The rows lie along a hidden order. The number after each row says roughly how far along it the row is, from 0 to 20. A new part has a new order.
[  4  -6  -6   2 -14   5  -1  -3 -40   2  -2   1  -6   5 -10 -11  20   2
   7  -7   0   2 -27  11  10   2  -5  -1   0  33   3   8  -9  -5  -3   6
  -2   4  15   0  12 -18   3 -13  -7   1   9  -1  -1  -1   1  -1   0  -2
  -3  -1  -3  -2   1 -21  -8  10   2 -11   3   2  -5  13  -6 -10  18  13
  -3   1  -1   1 -17   1   1   2  12  -1  -3   0   4  -7   3  15   9   3
   1   2   1   1  -1   7   3  -5   1  -8 -10   8  -2  -2  -2   3 -12  -1
   2  11  -9   0   8   5  -4  10 -19  -5 -19   1   5   4   5   3   1   1
   7  -4   3  -6   2   7  -2  -2   2  -2  -2  13  -3   2   0   6 -10 -21
 -11   0 -11   8  -5   1   3  -6   2   7  -7  -1   6  -9  -5   0  29  -3
  11   1  -1  -4  -1   3   3  27   0  -4   2  -5  -8   0   0  -3  -1  -8
   2  -2   0  -9  -1   9  -2   2  -6   8   0  -6   2  -3   2   3 -14  -9
 -12   1   1  -3  -3   2  -2   1  -1   3   0 -22   0   6  10   0  15   7
   3  -2   4   1   2   4   0  -1   1 -15  -2   6  -9]  20
[  2   0   8  -7   9   8   1  11 -50   3  -5  -9  -9  13 -10  13  13 -10
 -17   2   4  16  60  20  -7 -44   5  10 -31  -2   3   9   5  -1   2  11
  11  -2  19   6   2  -7 -14  -3 -12  -6   4   2 -12  -6 -25  -1  13  -1
   3  11  -8  -2  -7 -10  28 -22  -5  -5  -4   2  19  22  -4 -18 -21 -13
  -4  -3   4   2   1   1 -10  -5 -12  -4 -28  -5   6 -14 -14   0 -12  -8
   2   0  -3   7  -4  -9  -5  -9   9  21  16  -9   2   1   0  -7  28  -6
   0 -15 -39   4   7   7  19 -10   6   5  43  -4 -20 -28  47   0  22   6
  -1   0   3   1 -12  11  14  36  11  -2   7  28   6  -8  14   1  14  20
   8   3  23  11  12   3   9  -4  -5  -1 -13   2 -25 -14   8   1   3  -1
 -12 -11   0   0  -5  -6 -11  23   6  -6  -1  -4  10   2  -9 -12   0 -15
   4  -2   6  20  17  -2 -14 -11   9   3   1 -35  -4  -4  -5  -6  20 -11
  40  10 -19  -1   2 -12  20   0   2   0   0   7   7 -18 -40   3 -13  -1
   3  10  23   3  13   0 -27   3  -6  19   6   1 -11]  3
[  6   8   3  -8   3   2   1  11 -51   0  -4  -5 -11  12  -6  18  11 -12
 -10   4   1  11  27  11   2 -40  -2   9 -21  12   7  -8  10  -3   1   1
   6   2  29   8  -1  -3 -12 -11  -5  -4  -1   1 -13  -1 -18   0   4   0
  -6   6 -10  -1  -8  -8  26 -13  -2  -1  -7   2   2  12  -2 -13 -13 -12
 -14  -2   1   1   8   3  -5   1  -9  -2 -25  -6   7 -12 -11 -11 -11  -1
  -2  -2   2   1  -3  -6   2  -4   8  12  17  -2  -1   0   4  -6  15  -2
   0 -10 -25   3  -6  14  12  -3  13   3  42  -1  -8 -34  24   2  17   4
  -2  -2  -4   1 -12   5   7  32  14   1   2  38  -2  -2  17  -3  19  18
   4   2  20   1   9   5  11  -1   2  -4 -13   3 -25   0   9  -1 -55   0
  -5  -6   0   3  -4 -13  -4   8   1  -6  -1  -5   1   3  -6  -5   4 -16
   3   1   6  12  20  -1  -7 -11  11   0   0 -25  -2   2  -8  -5  -4 -10
  42   6 -15  -4   4 -11  22   0   5   2  -5  -1   6 -18 -28   5   3  -5
  -3   6  35   2  12  -5 -15   5  -7  13   7  -2 -25]  0
[  4   6  -1 -12  -8   3  -4   6 -38   2  -2  -9  -5  10  -6   8  32  -6
  -6   4  -2   7  11  29  -2 -22   0  10 -20  10   5  -3   4  -2   3  10
   6   2  28   5   7  10  -9 -19  -8  -2   4   1  -4  -5 -22  -1   7  -1
  -3  11  -6  -2  -4 -18  10 -14 -14  -8  -4   1   4   2  -3 -21 -10  -1
  -6  -2  -1   8   0   1  -5  -2  -5   0 -20  -8   3 -18  -7 -15  -4   0
  -1 -16   4  -4  -2  -4  -2  -2   8   5  11   1   2  -3   4  -8  12   0
  -2 -10 -34   2  -4   7   8  -9   6   0  27   0 -14 -17  21   1  20  11
  -9  -4  -3  -6  -8   9  -1  24   7   1   7  32  -1  -3   4  -3   5  -2
   6   2   6   5   8   5   1  -2   7   4 -10   0 -22  -2   0   4 -33  -1
  -5   5   3  -9  -3  -2  -6  26  -6  -1  -1   3   0   0  -4  -8   6 -22
   8  -4   4  15  12   3  -4  -6   6   5   2 -10  -1  -1   1  -4  -4  -7
  16   6 -10  -4  -7   0  17   1   0   0  -3 -11   1   0 -15   7  -1  -4
  -2   3  31   4   9  -2 -15   2  -2  44   5   1 -12]  6
[  5   6  -2  -8  -7   1  -3   9 -59   3  -3   2  -8  18  -6  14  33 -11
   1   2  -1  13  -1  11   5 -26  -8  11  -9  19   5 -10   7  -3   3  17
   4   4  30   5   7  -7  -3 -17 -12   2   0   1 -13   5  -9   3   2   0
  -7  10  -6  -1  -6 -15  13 -10  -7  -7  -9   1  -9   1  -5 -14   2 -15
 -14   0   0   6   4   2  -4  -3  -2   2 -18  -8   6 -16  -9 -14  -4   5
  -1 -11   2  -2  -1  -1   3  -3   7   7  17   9  -1  -4   4  -7  16   1
  -3  -6 -40   5  -7  12  10  -3   3  -1  28   0 -21 -43  20   5  14  10
  -1  -5 -13  -2 -11  11  -7  17   8   3  -1  32  -5   2  12  -2  13   0
  -1   2  11   1   3   5   7  -6  11  -5 -11   1 -12  14   1   1 -63  -1
  -6 -11   2   2  -4   2  -8  26  -7  -3   0   2  -6   2  -4  -6   6 -19
   4   1   3   8  10   4  -3  -6   3   2   2 -22   0  -2   1  -3 -24  -7
  23   2  -8  -5   0  -5  16   0   3  -1  -3  -9   4  -5 -26   8   9   4
  -5   2  51   4  10  -2   2   4  -4   8   6  -1 -23]  13
[  2   2   1   1 -16   2   1  -5  -5   1  -1  -2  -3  10 -11  -9  30  -3
  -7  -5   1  -4  -8   7   6 -10  -3   4  -8   8   3   6  -1  -4  -1   6
  -1   3  12   0  10  -8  -9   1  -4   0   2   1   0 -15  -2  -1   6   3
  -7   4  -4  -3  -1 -14   2   0  -8  -7   3   2  -2   4  -5 -23   6   8
  -4  -2  -3  -4  -1   3  -2  -4   4   1  -9  -4   5 -14   3  29   2  -4
   0  -9  -1   1  -2   2  -1  -1  -3   0   0   6   1  -2  -1  -5   3  -4
   0   5 -15   2   1   5  10   6 -12  -1   2   1 -11   2   7   3  10   5
  -1  -3  -2  -6  -7   4  -2  10   4   0   0  17  -4  -1   3   0  -2 -12
   1   1   0   4  -1   1  -1  -3   3  12  -7  -1  -5  -6   2   4 -19  -2
   1  -1   6  -8  -2   7   2  30  -4  -2   2  -3  -7  -1  -5 -10   5  -7
   6  -3   4   2   0   4  -1   1   1   6   2   7   1  -2   3  -2 -13  -4
  -2   4  -6  -4  -4   6   6   2   0  -3  -6 -16  -4  -1   2   3  -6   0
   1   0  18   1   1   1  -9  -1   1  26   2   4  -7]  18
[  3   5  -2  -4  -3   5  -2   5 -44   1  -3  -5  -6  11  -6   3  20  -6
   0   1  -1  10  11  10  -1 -17  -2   7  -7  15   3  -2   2  -3  -1   7
   2   1  22   3   5   1  -4 -11  -5  -4   4   1  -6  -3 -17  -2   4   0
  -1   5  -4  -1  -3 -16   8  -5  -4  -5  -3   1   1   6  -3 -15  -2   8
  -3   0   0   2  -6   1  -4   1   1  -1 -17  -4   3  -6  -3  -9  -1   1
   0 -10   2   0  -2   0   1  -1   5   2   7   2   0  -2   2  -1   2   0
   1  -1 -16   0   0   7   4   1  -5   0  12   0  -1 -17   9   1  11   7
  -1  -4   0  -4  -5   7   0  12   4  -1   5  34  -2  -1   5   1   3   1
  -2   1   4   4   4   2   2  -3   2   4  -6   1  -9  -4   1   1  -9  -1
   3   2   2  -3  -1  -3  -1  20  -2  -2   0  -3   1   1  -2  -2   3 -14
   5  -4   3   3   9   4  -5  -4   3   2   1  -7   0  -2  -3  -1  -4  -7
   9   7  -8  -1  -3  -2   6   0   2   2  -3  -7   1  -5 -12   4  -1   0
  -2   2  18   1   4  -1  -7   1  -4  20   3   2 -10]  14
[  2  13   3  -8   5  11   0  12 -62   1  -8  -9  -8  17  -8  20  42 -10
 -19   5   0   6  63   8  -6 -41  14  15 -28  10   0   2  13  -1   3  21
   5  -4  22   1   2  15 -21 -19 -13  -7   7   1  -9 -16 -27  -6  14   2
   9  10  -8  -4  -3  -7  29 -27 -13  -1  -1   2  15  13  -3 -19 -27  20
  -1   0   1  -2 -11   1 -12 -11 -10  -5 -30  -7   6 -12  -6 -32 -13  -4
   0 -34   1   4  -3  -8  -7  -3  16  18  23 -12   2  -3  -1  -5  14  -6
   3 -13  21   0   3   7  11  -6   0   6  42  -4 -14 -26  30   0  30   6
   1  -4  -2  -1  -2  18  20  42   0  -6  11  44   7  -6   5   3   6  20
   6   1  19  12  13   4   1  -3  -7   5  -9   5 -26 -18   1   5  63  -2
  -5  -3  -2  -1  -2 -20   0   6  -1  -4  -1   4  25   4  -8  -2   1 -25
   9  -5   8   8  13  -1 -18  -9  19  -5   3 -27  -3   1  -9  -3  41 -10
  35  16 -17   0  -4  -6  16   0   5   1  -2  14   5 -35 -32   1 -39  -5
  -1   6  31  -1  12  -4 -32   3 -13  39   8   3   4]  12
[  4  -1   8 -11   9   7  -1  13 -43   5  -3  -8 -10  12  -8  14  13  -9
  -9   4   2  14  43  23  -8 -27   1  12 -22  13   3   3   4   0   3   0
   9   1  23   7  -2  -1  -7 -14 -11  -3   4   1  -9   5 -20   2  16  -2
   3  14  -5  -1  -4 -16  16 -18  -6  -6  -6   2  14   9  -3 -18 -18 -16
  -8  -2   5   6   4   0  -6  -2 -10  -2 -25  -5   4 -15 -11  -7 -10  -1
   1  -6  -2   3  -3  -6  -3  -7  10  15  11  -9   0   2   2  -8  23  -2
  -1 -13 -31   3   3   7   9 -11  13   1  44  -3 -14 -25  39   2  20   8
  -3  -1   3  -1  -7  13   8  34   7   0   5  30   3  -4  13   0  12   6
   6   2  21   9   8   4   6  -4  -1  -5 -13   1 -17   1   3   0 -16  -1
 -13  -5   2   1  -6  -3 -13  25  -2  -3  -2   1   4   2  -6 -14   2 -11
   3  -3   6  16  15   1 -11  -9   7   1   1 -21  -2  -3   0  -4  11 -13
  25   9 -13   0  -1  -7  17   0   1   2   2  13   6 -14 -27   5   0  -1
   3   9  24   4   9  -1 -21   3  -5  14   5   0 -10]  1
[  6  12  -3 -12  -6   4  -7  10 -63   2  -6  -3  -9  12  -1  18  40 -10
   4   4  -4 -10  -8  16   0 -21   1  16 -13  29   2  -7   1  -2   7  10
   1   2  32   8   7   6   0 -25 -15   0   3   2  -4   3 -11   1   7  -1
  -3  12  -5  -2  -1 -16  15 -25 -11  -5  -7   1 -17   8  -2 -22  -5   6
 -12   0   1   9  -8   1  -4  -5  -4   2 -18  -8   4 -16  -6 -32  -4   4
  -2 -39   6  -6  -3  -3  -1   0  15   8  16   4   0  -4   5  -4  10   2
  -2 -12 -22   2  -5  12  -1  -6  11  -1  26  -2 -13 -25  26   1  18  12
  -2  -2  -5  -5   2  15  -5  21   7   0   4  38  -6   2   3  -1   2  -6
   1   2  14   8   6   5   0  -1   6  -4 -11   2 -13  10  -1   2  38  -2
  -3   4  -1  -3  -2  -9  -7  20 -14  -3   0  16   8   5  -5   0   2 -28
   7  -3   5  -2  11   4  -7  -6   8  -5   2 -16   1   4   3   0   8  -6
  20   8  -4  -4 -14   1  11   2   3  -2  -3  -6   1  -4   0   8  -3  -3
  -3   4  50   4  11  -5 -13   5  -7  50   6   2 -28]  2
